The symbols move the points like this.
tivi q godu
tivi j teda
ziva q meme
ziva j zupu
neto q bozu
neto j sezo
gali q nera
gali j boge
nenu q lovo
nenu j muza
tode q nuzo
tode j nuzo
nupe q tuse
nupe j lugi
tuma q somu
tuma j gufa
reze q ziva
reze j liga
fozu q koba
fozu j kido
pufa q pizo
pufa j tuko
lene q godu
lene j tafe
riri q buda
riri j nuda
ledu q pifi
ledu j fozu
fuda q muku
fuda j lono
liga q buda
liga j tuse
safe q guna
safe j teda
sime q boge
sime j meru
bepa q ledu
bepa j mura
nuzo q sasi
nuzo j meme
nuda q tode
nuda j reze
zete q gali
zete j sime
pebo q bopu
pebo j gali
bozu q tafe
bozu j savu
zomu q vabo
zomu j muku
dare q godu
dare j bami
kise q zanu
kise j nuzo
muku q neto
muku j kifa
dupu q nupe
dupu j pudi
lugi q teda
lugi j soze
sini q savu
sini j bedi
bami q pime
bami j zomu
suse q pufa
suse j riri
tuko q kima
tuko j nibi
gufa q sasi
gufa j tapo
mura q kido
mura j nibi
soze q bodi
soze j sezo
niri q muza
niri j dare
bedi q zomu
bedi j lene
teda q bome
teda j bodi
bagi q dupu
bagi j gali
somu q zanu
somu j bagi
tapo q sime
tapo j meru
modu q bedi
modu j dopa
vopu q tuko
vopu j nuzo
pofi q gene
pofi j somu
pizo q savu
pizo j fuda
sezo q bagi
sezo j niri
lofo q lugi
lofo j guna
vako q muza
vako j gofa
bena q niri
bena j more
zanu q gufa
zanu j nupe
pudi q lofo
pudi j nupe
koba q lono
koba j mura
sasi q reze
sasi j zupu
tuse q tivi
tuse j lugi
lovo q sezo
lovo j bena
kifa q pizo
kifa j buda
nibi q kima
nibi j buda
pifi q fuda
pifi j fozu
lepu q suse
lepu j tode
zupu q liga
zupu j pufa
muza q bena
muza j nupe
kima q pufa
kima j vopu
gofa q safe
gofa j godu
ligi q more
ligi j fuda
tafe q kifa
tafe j ledu
dopa q lene
dopa j bozu
gene q meru
gene j kise
lono q mura
lono j nuda
pime q modu
pime j vabo
boge q pofi
boge j tuma
buda q vopu
buda j tode
kido q lepu
kido j kima
nera q tapo
nera j tapo
guna q gofa
guna j lovo
meme q tuko
meme j bopu
godu q ligi
godu j pime
more q dare
more j bagi
bodi q nenu
bodi j vako
meru q gali
meru j nenu
bopu q gene
bopu j nera
vabo q dopa
vabo j neto
bome q guna
bome j nenu
dake q tuma
dake j tapo
savu q tuko
savu j bepa

The rows follow the links: the fewer symbols apart two points are, the more alike their rows tend to be.

Here are some points, each with a row of numbers. One shown again gets a slightly different row.
koba: -62 81 -17 -25 89 21 -7 71 52 49 11 20 -30 -3 67 46 71 27 -24 68 -53 18 69 -20 36 31 15 33 -13 -15 -27 64 -44 62 59 2 -3 6 -7 98 -65
pofi: -26 -3 24 25 -37 -25 25 -1 32 -50 -58 -45 21 72 108 -8 12 -43 -30 26 -15 -13 34 42 12 -146 -3 -30 -46 -19 30 -28 -3 -46 -66 74 70 -3 -59 12 2
dake: -45 22 -2 10 -25 -29 28 -75 95 -64 -35 -57 17 13 102 7 2 -56 -13 19 0 16 25 17 45 -93 -13 -41 -27 0 -9 -55 3 -47 -63 27 129 -31 -51 -15 20
nuda: -34 24 -62 2 32 43 -72 -79 105 9 11 -10 -40 33 16 40 -4 36 9 7 7 33 -15 41 22 131 -33 -48 23 -52 -66 10 -39 20 1 -68 34 -106 4 -4 -84
zomu: 42 -24 51 7 -12 0 26 -51 12 85 51 -70 1 30 -65 -56 -17 -27 42 7 -47 -34 -5 -125 -17 -2 -37 -44 29 -23 88 59 9 1 -15 -80 53 -35 27 45 56
bagi: 51 -123 47 -1 -51 77 -54 -35 -73 -32 -41 -18 65 49 104 -29 -35 40 -3 59 23 10 44 -12 -40 -34 -52 55 -47 1 26 -69 -1 -22 -4 30 -7 33 -55 24 -5
modu: 13 -7 39 -10 -6 -25 33 -2 14 84 41 -68 -4 48 -94 -51 0 -49 25 -28 -79 -36 -27 -101 -23 -58 -6 -60 23 -29 104 86 22 1 -10 -37 36 -30 13 50 35
fuda: -8 19 -15 -2 68 14 13 0 23 44 35 6 -18 -91 58 64 15 50 -27 59 -11 6 57 -73 18 109 -53 63 -30 22 -27 54 -51 81 18 -84 48 28 28 26 50
muku: 17 -51 44 33 4 -1 -1 -44 -1 18 62 -24 5 -77 -6 -18 -16 -7 29 22 30 -34 25 -108 -9 92 -55 14 -5 21 -14 6 -10 36 -21 -116 83 0 34 -42 120
gali: 16 -7 46 -39 26 50 82 -100 11 -58 -18 -13 107 -4 33 37 -15 -11 59 38 8 22 -3 12 -25 -36 44 -9 -66 -50 -22 -101 74 -11 -29 5 -43 4 -18 69 28
kise: -14 27 17 45 -41 -22 -2 30 17 -28 -69 -19 -28 79 63 -15 4 -36 -53 -57 -38 -9 22 91 -1 -115 -4 -18 -45 -34 41 13 -45 -55 -70 102 22 -14 -55 -36 -37
more: 108 -50 -43 19 -37 16 2 -9 -58 51 -49 -50 26 20 50 -13 -41 101 -41 78 15 -13 -33 -32 -14 15 -59 61 -29 13 98 8 13 8 1 12 -71 49 -16 72 -50
fozu: -48 82 -13 -12 85 -2 9 83 35 40 21 10 -38 -35 75 54 78 24 -37 54 -54 20 71 -29 17 24 15 61 -17 2 -26 63 -48 60 51 1 5 35 -7 72 -19
ligi: 71 5 -68 -18 16 23 20 -20 -17 82 -18 -70 -6 -2 17 24 -23 96 -43 63 -32 -3 -30 -68 9 34 -53 57 -20 8 113 65 -14 40 41 0 -35 34 5 100 -35
pizo: 4 -10 66 65 7 -29 6 48 -36 -24 33 50 6 -103 11 11 18 -4 13 17 38 -39 32 -31 -13 94 -17 31 -17 6 -57 17 -33 54 -45 -78 -8 48 51 -83 117

Each walk starts at a row. The symbols on each line, taken left to right, move it on to the next point.
Each answer is a row, close to the row of the point it stands for.
new walk
2 -13 75 6 -12 -29 37 -10 3 63 57 -59 -12 2 -90 -52 -2 -79 51 -29 -51 -40 5 -110 -14 -25 -12 -37 25 -15 71 64 2 -11 -15 -55 78 -6 23 13 105
q q q j q j q q	11 0 92 70 4 -61 38 106 -60 -9 57 54 3 -69 -13 -12 25 -40 11 -19 1 -55 35 -21 -33 -6 1 30 -21 3 -24 36 -22 34 -58 -23 -23 72 29 -55 115
j q q q q j j j j	-4 57 -25 69 -25 -23 -33 21 48 -14 -38 2 -54 61 -2 10 -13 5 -20 -61 -18 -12 -46 132 -12 10 -6 -50 -12 -69 -3 34 -55 -13 -83 59 -50 -59 0 -75 -94
new walk
-3 -24 8 17 -59 -8 -31 4 8 -33 -44 -49 -10 51 123 -33 6 -43 -43 17 -19 -2 44 24 19 -131 -44 -4 -29 16 26 -11 -34 -61 -56 69 100 -4 -77 -12 3
j j j q q	2 45 33 4 1 -13 99 -12 11 -63 -75 -20 57 38 60 20 -4 -37 5 -8 -34 -10 -10 81 -10 -131 40 -25 -78 -34 25 -36 15 -45 -80 105 -32 19 -35 21 14
q j j j q q q j	26 4 12 -23 -11 -10 34 -31 24 97 13 -90 -13 65 -85 -58 -5 -23 13 -16 -73 -21 -28 -86 -6 -49 -13 -43 26 -37 109 86 20 -2 11 -24 6 -34 4 89 -7
new walk
65 -106 -12 23 -75 -12 -49 -11 -92 -34 -19 -2 46 -41 46 -38 -48 54 -9 79 98 -17 -28 -50 8 53 -49 53 11 58 2 -65 45 6 -12 -38 4 55 -1 -30 46
q j j j j j j j j	62 -53 -73 6 -74 -18 -44 19 -98 -22 -47 5 23 -38 19 -36 -48 81 -38 50 99 -24 -59 -8 13 12 -21 65 24 72 25 -55 39 -18 27 17 -41 65 -11 -22 -22
j q q q j q q q q	29 -42 47 13 -20 -7 14 -41 13 73 47 -73 -4 24 -76 -61 -20 -51 44 -11 -46 -44 -16 -122 -17 -1 -31 -43 26 -19 76 52 19 0 -13 -84 67 -38 21 38 70
new walk
23 -77 46 34 -43 -14 -14 -28 -28 1 55 -32 15 -65 -21 -39 -28 -19 24 21 44 -32 7 -106 -3 65 -68 11 0 21 -2 -4 6 20 -24 -115 83 7 32 -39 134
q j j j q q q j q	-35 -9 23 60 -2 1 -81 17 40 -33 16 35 -25 54 -19 -11 6 0 38 1 44 -12 -9 54 -13 113 -9 -72 50 -70 -79 -8 -39 41 -43 -67 -25 -80 21 -57 -58
j q j j j j q j	-14 11 13 -37 29 2 94 -88 31 -88 -50 -13 97 -22 31 45 -10 -17 45 48 42 27 -28 19 -2 -51 51 -26 -43 -25 -30 -107 87 -29 -38 -4 -6 8 -16 39 19
new walk
-30 53 35 40 62 -40 32 124 -17 28 43 54 -29 -68 51 40 69 -10 -32 39 -45 -18 83 -35 0 5 19 70 -25 20 -37 55 -47 67 -4 11 -16 80 16 6 55
q q j q q	-44 58 -38 -12 81 31 -22 25 74 52 26 6 -31 -4 64 50 43 40 -29 67 -39 35 53 -17 26 83 -20 22 7 -21 -44 48 -47 61 56 -33 20 -43 2 73 -79
j q j q q q q j j	0 22 45 -33 45 25 118 -102 30 -65 -33 -18 100 -23 23 70 -11 -27 47 12 4 32 1 29 -3 -37 48 -21 -66 -46 -34 -76 57 -6 -38 7 -35 0 2 44 30
new walk
58 -5 -16 -16 -29 5 24 -33 -4 106 9 -86 5 74 -54 -41 -18 15 16 15 -66 -20 -36 -89 -17 -25 -36 -27 21 -32 131 64 15 4 9 -33 -3 -34 14 111 -24
j q q q j j	-41 54 3 8 75 -16 40 74 6 34 34 39 -29 -96 51 59 61 5 -52 24 -42 0 82 -47 32 24 -5 83 -37 33 -20 67 -54 51 29 -3 28 62 10 27 59
q q q q j j j q	37 35 -67 -51 11 -13 22 -10 9 110 -7 -69 -20 51 -75 -24 -3 22 -24 -12 -66 -9 -53 -56 3 -45 -2 -3 27 16 125 81 31 -5 54 18 -27 -8 -1 109 -48
new walk
-19 61 -15 -12 94 4 35 53 38 48 25 16 -22 -82 66 77 48 33 -47 46 -36 16 74 -54 32 42 -19 75 -27 34 -23 53 -43 64 37 -4 25 56 24 51 28
q j j j q q j	26 50 42 -3 31 17 118 -48 -16 -24 -44 11 78 -19 -19 71 -8 4 24 -43 -15 10 -21 63 -36 -38 57 -4 -92 -48 13 -43 34 -2 -44 56 -118 34 9 40 34
j j j q q j q	-20 9 24 -48 16 12 80 -114 46 -80 -31 -13 91 -13 47 41 -12 -36 53 65 29 16 11 1 12 -34 37 -40 -48 -29 -46 -107 67 -15 -36 -17 34 -13 -13 57 29
new walk
-11 3 -68 -107 32 40 -18 -31 -18 62 17 11 -35 12 -109 3 8 -10 -11 -84 -28 67 -27 2 9 -38 45 16 55 59 36 27 23 -39 122 49 -26 -18 -4 15 -54
j j j q j q j q	-41 15 -96 -85 4 -32 -39 10 -15 3 7 46 -29 -26 -92 -14 15 -16 -8 -45 19 37 -45 1 38 -33 65 11 85 93 -23 -27 67 -33 104 30 6 8 4 -25 -49
j j j j q j j q	-57 74 10 6 77 -8 -12 111 39 24 21 47 -30 31 69 24 78 28 -17 79 -45 4 68 2 -5 30 33 5 1 -42 -42 39 -34 83 27 2 -32 -9 17 96 -85
